Below are the code and all the weights of a small trained network. Each question names an input and a target symbol and asks about switching units off, where a switched-off unit gives its printed mean instead of its output.

import numpy as np


def w(rows, s, z=0):
    codes = np.array(rows[::2]) - 128.0
    scale = np.full(codes.shape[1], s)
    scale[-1] = z or s
    return codes * scale


def f(y):
    return y / 2 * (1 + np.tanh(0.7978845608 * (y + 0.044715 * y**3)))


def softmax(a):
    e = np.exp(a - a.max(-1, keepdims=True))
    return e / e.sum(-1, keepdims=True)


def log_softmax(a):
    a = a - a.max(-1, keepdims=True)
    return a - np.log(np.exp(a).sum(-1, keepdims=True))


def net(x, mask):
    ids = ['βεζηθλστφω'.index(c) for c in x.split()]
    T = len(ids)
    res = E[ids] + P[:T]
    u = 0
    for l in range(2):
        r = res
        for j in range(2):
            rows = slice(4 * j, 4 * j + 4)
            q, k, v = (r @ M[l][rows].T for M in (Q, K, V))
            z = softmax(np.where(np.tri(T) > 0, q @ k.T / 4**0.5, -1e9)) @ v
            o = O[l][rows]
            res = res + np.where(mask[u + j], z, o[:, -1]) @ o[:, :-1]
        u += 2
        y = f(res @ A[l][:, :-1].T + A[l][:, -1])
        res = res + np.where(mask[u : u + 8], y, B[l][:, -1]) @ B[l][:, :-1]
        u += 8
    return log_softmax(res[-1] @ U[:, :-1].T + U[:, -1])


Q, K, V, O, A, B = {}, {}, {}, {}, {}, {}
E = w([
[184,109,148,58,106,154,149,137,91,110],'β',
[254,65,113,151,114,133,87,113,125,132],'ε',
[71,145,106,134,201,130,146,74,92,96],'ζ',
[105,134,87,65,186,142,135,57,170,172],'η',
[151,89,87,155,89,175,154,104,133,122],'θ',
[81,130,135,85,129,139,55,182,129,62],'λ',
[185,148,147,55,92,67,152,114,210,182],'σ',
[164,162,171,115,125,83,130,161,142,131],'τ',
[112,200,111,103,130,196,149,87,101,98],'φ',
[152,41,174,136,132,83,120,66,124,147],'ω',
],0.017)
P = w([
[165,151,131,247,236,107,176,123,251,117],'0',
[114,176,117,115,21,30,95,87,90,141],'1',
[73,207,157,205,190,183,64,116,27,210],'2',
[111,97,188,149,184,165,114,63,144,54],'3',
[127,87,53,83,55,48,48,131,60,184],'4',
[96,139,141,184,219,219,25,153,46,254],'5',
[111,82,202,142,178,127,117,51,177,51],'6',
],0.008)
Q[0] = w([
[99,170,105,125,141,152,59,172,89,216],'0.h0',
[61,76,135,147,107,85,204,159,193,39],'0.h0',
[103,143,190,122,138,185,115,205,95,250],'0.h0',
[143,158,10,99,86,45,158,138,94,113],'0.h0',
[132,158,46,113,22,84,149,220,134,111],'0.h1',
[142,93,143,158,127,189,44,110,48,238],'0.h1',
[132,93,108,60,129,151,110,136,88,83],'0.h1',
[144,192,96,162,111,175,186,165,81,155],'0.h1',
],0.018)
K[0] = w([
[133,67,162,85,127,133,82,179,71,134],'0.h0',
[87,212,182,206,89,91,182,91,177,122],'0.h0',
[132,48,242,73,146,132,120,171,103,137],'0.h0',
[91,168,38,96,71,102,186,132,87,165],'0.h0',
[88,208,37,157,35,93,90,147,154,166],'0.h1',
[167,48,150,59,130,132,173,142,7,166],'0.h1',
[94,121,105,119,75,142,140,182,130,96],'0.h1',
[215,201,58,108,147,131,93,85,68,111],'0.h1',
],0.018)
V[0] = w([
[116,141,78,118,121,142,93,83,128,90],'0.h0',
[88,192,43,222,78,156,6,117,220,154],'0.h0',
[141,148,2,39,180,164,115,111,94,42],'0.h0',
[218,212,70,83,209,78,85,184,124,42],'0.h0',
[114,144,52,96,157,106,115,74,90,114],'0.h1',
[125,105,151,103,92,155,132,137,163,136],'0.h1',
[128,77,170,121,101,107,176,183,133,97],'0.h1',
[118,141,85,112,146,86,146,97,97,95],'0.h1',
],0.0056)
O[0] = w([
[94,125,171,165,106,155,139,109,81,127,179],'0.h0',
[34,123,131,217,2,138,101,141,179,113,170],'0.h0',
[148,86,243,197,86,177,186,116,48,157,230],'0.h0',
[159,82,158,246,85,134,149,203,154,196,254],'0.h0',
[108,78,195,175,68,129,138,156,150,151,160],'0.h1',
[140,132,112,94,155,146,114,136,119,111,129],'0.h1',
[183,130,125,109,155,130,151,109,88,136,116],'0.h1',
[153,73,179,166,76,125,148,135,134,174,144],'0.h1',
],0.0043,0.003)
A[0] = w([
[163,79,153,155,164,152,181,123,130,72,95],'0.n0',
[155,50,112,105,129,142,206,140,218,71,26],'0.n1',
[121,139,142,173,70,153,66,106,103,203,89],'0.n2',
[120,153,234,100,126,115,82,122,106,143,122],'0.n3',
[76,81,2,141,97,134,192,115,111,108,19],'0.n4',
[94,122,91,7,32,155,235,126,112,160,82],'0.n5',
[162,159,120,154,133,119,215,164,130,95,4],'0.n6',
[156,129,131,64,50,91,91,212,92,90,98],'0.n7',
],0.011,0.0032)
B[0] = w([
[149,159,104,134,133,121,61,123,185,126,199],'0.n0',
[24,117,86,105,115,190,145,146,132,104,181],'0.n1',
[113,156,52,83,183,92,147,148,101,65,245],'0.n2',
[121,96,31,143,169,155,151,109,131,120,253],'0.n3',
[163,194,189,107,121,130,109,42,94,98,140],'0.n4',
[66,173,134,205,151,104,2,143,145,100,196],'0.n5',
[163,168,92,145,101,124,118,111,180,137,117],'0.n6',
[203,62,158,192,93,164,193,68,142,212,254],'0.n7',
],0.01,0.0044)
Q[1] = w([
[171,178,160,114,93,67,110,95,94,182],'1.h0',
[167,149,97,79,169,127,132,97,156,94],'1.h0',
[141,141,163,89,116,142,145,166,75,86],'1.h0',
[130,113,191,129,136,141,134,106,251,65],'1.h0',
[80,165,3,204,125,95,131,149,141,157],'1.h1',
[86,111,165,81,51,58,45,151,60,109],'1.h1',
[145,170,62,100,170,116,103,95,58,173],'1.h1',
[122,80,126,123,162,165,95,130,227,26],'1.h1',
],0.02)
K[1] = w([
[134,115,120,115,104,48,123,45,109,158],'1.h0',
[125,109,134,73,193,82,144,145,183,104],'1.h0',
[150,144,170,118,92,123,124,123,122,25],'1.h0',
[134,206,146,229,158,105,141,127,254,75],'1.h0',
[93,11,81,149,60,119,44,192,86,91],'1.h1',
[87,210,96,93,55,69,71,78,93,114],'1.h1',
[146,26,119,82,182,127,32,135,72,138],'1.h1',
[112,162,98,204,183,127,175,157,236,51],'1.h1',
],0.017)
V[1] = w([
[145,120,171,181,128,125,100,133,104,63],'1.h0',
[165,125,105,219,200,101,81,136,165,159],'1.h0',
[154,117,68,81,99,156,82,56,135,114],'1.h0',
[139,131,111,154,160,172,184,59,123,79],'1.h0',
[254,201,94,111,112,139,103,164,126,111],'1.h1',
[151,177,168,151,216,61,146,96,113,186],'1.h1',
[72,186,113,128,114,143,176,133,139,210],'1.h1',
[127,79,71,66,132,16,124,110,183,120],'1.h1',
],0.014)
O[1] = w([
[194,70,203,105,99,86,25,194,169,123,131],'1.h0',
[140,236,89,167,17,154,112,163,227,220,254],'1.h0',
[109,160,72,89,110,91,71,104,49,169,159],'1.h0',
[118,111,109,182,180,142,75,177,22,195,191],'1.h0',
[195,207,26,155,217,140,169,110,223,32,108],'1.h1',
[226,39,115,109,193,185,138,39,115,192,111],'1.h1',
[100,54,85,109,139,181,223,176,85,184,109],'1.h1',
[102,2,29,119,143,15,54,88,221,193,109],'1.h1',
],0.006,0.012)
A[1] = w([
[200,134,107,147,44,14,115,109,66,78,6],'1.n0',
[180,88,192,82,94,36,254,56,151,199,1],'1.n1',
[115,77,64,76,140,45,196,83,35,57,176],'1.n2',
[97,113,98,205,47,44,119,104,153,126,139],'1.n3',
[51,170,105,82,164,128,116,193,60,104,133],'1.n4',
[140,106,206,103,160,206,185,160,234,37,137],'1.n5',
[101,165,44,46,229,99,147,199,127,56,85],'1.n6',
[129,171,103,145,152,108,89,136,215,99,98],'1.n7',
],0.0084,0.0033)
B[1] = w([
[39,63,114,221,204,149,218,63,217,112,168],'1.n0',
[86,224,160,145,136,182,126,186,74,3,154],'1.n1',
[131,116,199,45,68,163,105,200,238,65,169],'1.n2',
[138,113,101,49,158,219,115,171,69,139,249],'1.n3',
[204,125,61,91,77,43,194,175,240,97,225],'1.n4',
[143,62,146,81,231,18,142,117,101,135,192],'1.n5',
[99,63,191,248,148,158,46,102,107,118,200],'1.n6',
[108,141,154,68,43,150,205,26,61,103,240],'1.n7',
],0.0075,0.012)
U = w([
[192,100,148,150,81,84,86,109,226,206,128],'β',
[194,60,69,89,101,47,185,84,183,159,84],'ε',
[169,107,207,47,93,48,104,111,128,118,233],'ζ',
[143,124,77,59,122,35,38,101,119,192,134],'η',
[95,130,116,157,104,65,67,69,123,91,145],'θ',
[111,49,105,142,69,79,175,130,61,170,105],'λ',
[133,165,101,54,61,109,109,105,135,143,2],'σ',
[192,164,88,70,224,132,140,168,110,129,181],'τ',
[135,145,51,123,74,2,106,164,171,134,207],'φ',
[125,97,105,85,141,132,99,149,201,121,51],'ω',
],0.0038)

Each question gives the input, a string of symbols that net reads in full, and the target symbol t.
The units are the heads (4 rows each of Q, K, V and O) and the neurons (one row each of A and B). Each row of codes is followed by its name. A weight is (code - 128) times the scale printed after its matrix; where a second scale follows, it is the last column's (O, A, B and U).
mask holds one flag per unit, layer by layer, with each layer's heads first. A switched-off unit (its flag False) gives its mean, the last column of its rows in O or B, instead of its output. The means were averaged over made-up inputs and are rounded, as every weight is.
A unit's drop is (log p(t) with every unit on - log p(t) with that unit switched off) / (log p(t) with every unit on - log p(t) with every unit switched off).
The circuit of an input: a set's keep is (log p(t) with only the set's units on - log p(t) with every unit switched off) / (log p(t) with every unit on - log p(t) with every unit switched off). Starting from the 12 units with the biggest drops (on a tie, the unit counted first), units are removed one at a time, each time the one whose removal leaves the highest keep (on an exact tie, the one counted first), for as long as the keep stays at least 0.8.
circuit, biggest first: the units of the circuit, biggest drop first
most important unit: the unit with the biggest drop
top k neurons: the k neurons with the biggest drops, biggest first
k most important neurons of layer l: the k neurons of layer l with the biggest drops, biggest first
which heads matter: for each layer, one digit per head in row order, 1 if its drop is at least 0.15 and else 0, layers parted by /
input η β φ θ, target λ: circuit, biggest first -> [1.h1 0.n1 1.h0]
input θ ζ τ λ φ, target φ: top 2 neurons -> [1.n4 0.n2]
input β β ζ λ η ω, target η: circuit, biggest first -> [1.h1 1.h0 0.h0]
input ε ζ φ, target θ: circuit, biggest first -> [1.n6 1.h1 0.n0 0.n7]
input ε θ η σ φ, target φ: top 2 neurons -> [0.n2 1.n4]
input τ ζ ζ η, target ε: which heads matter -> 00 / 11
input τ η ζ λ ζ σ β, target ε: circuit, biggest first -> [1.h1 1.h0 1.n7 0.h0]
input λ η τ, target φ: most important unit -> 0.n2
input ε β τ, target τ: circuit, biggest first -> [1.h1 0.h0 0.n5]
input τ β λ λ ω β ζ, target ε: 2 most important neurons of layer 1 -> [1.n7 1.n5]
input ζ τ λ β, target β: which heads matter -> 00 / 11
input τ λ σ λ β, target β: circuit, biggest first -> [0.n5 0.n7 1.h0]
input θ ζ λ η, target φ: 2 most important neurons of layer 0 -> [0.n1 0.n7]
input η ζ λ ε ζ θ β, target λ: top 2 neurons -> [0.n1 0.n2]
input φ ζ ε λ σ τ, target φ: top 3 neurons -> [0.n3 0.n2 1.n4]
input σ β ζ, target τ: top 2 neurons -> [0.n5 0.n7]
input ζ τ ε φ, target β: most important unit -> 1.h0
input η τ ζ λ φ ζ, target φ: 2 most important neurons of layer 0 -> [0.n2 0.n7]
input ζ σ θ θ, target β: circuit, biggest first -> [1.h1 1.h0 0.n0]
input θ η η ζ ζ ζ, target λ: circuit, biggest first -> [1.h1]
input β η σ ω, target θ: 4 most important neurons of layer 0 -> [0.n0 0.n7 0.n1 0.n6]
input ε τ λ β ε, target ε: circuit, biggest first -> [1.h1 1.n0 0.n2 1.n7]
input β β ε σ ω, target ω: top 4 neurons -> [1.n2 1.n0 1.n1 1.n3]
input λ θ ω τ λ λ, target φ: circuit, biggest first -> [1.n4 1.h1]
input λ λ ε ε σ τ, target θ: 2 most important neurons of layer 1 -> [1.n6 1.n7]
input η λ λ ε, target λ: top 2 neurons -> [0.n1 0.n5]
input τ ζ λ β λ ζ λ, target ε: most important unit -> 1.h1
input ζ σ τ ω ω, target ω: 2 most important neurons of layer 1 -> [1.n2 1.n0]
input ε ε λ ζ ζ ε θ, target σ: 2 most important neurons of layer 1 -> [1.n7 1.n3]
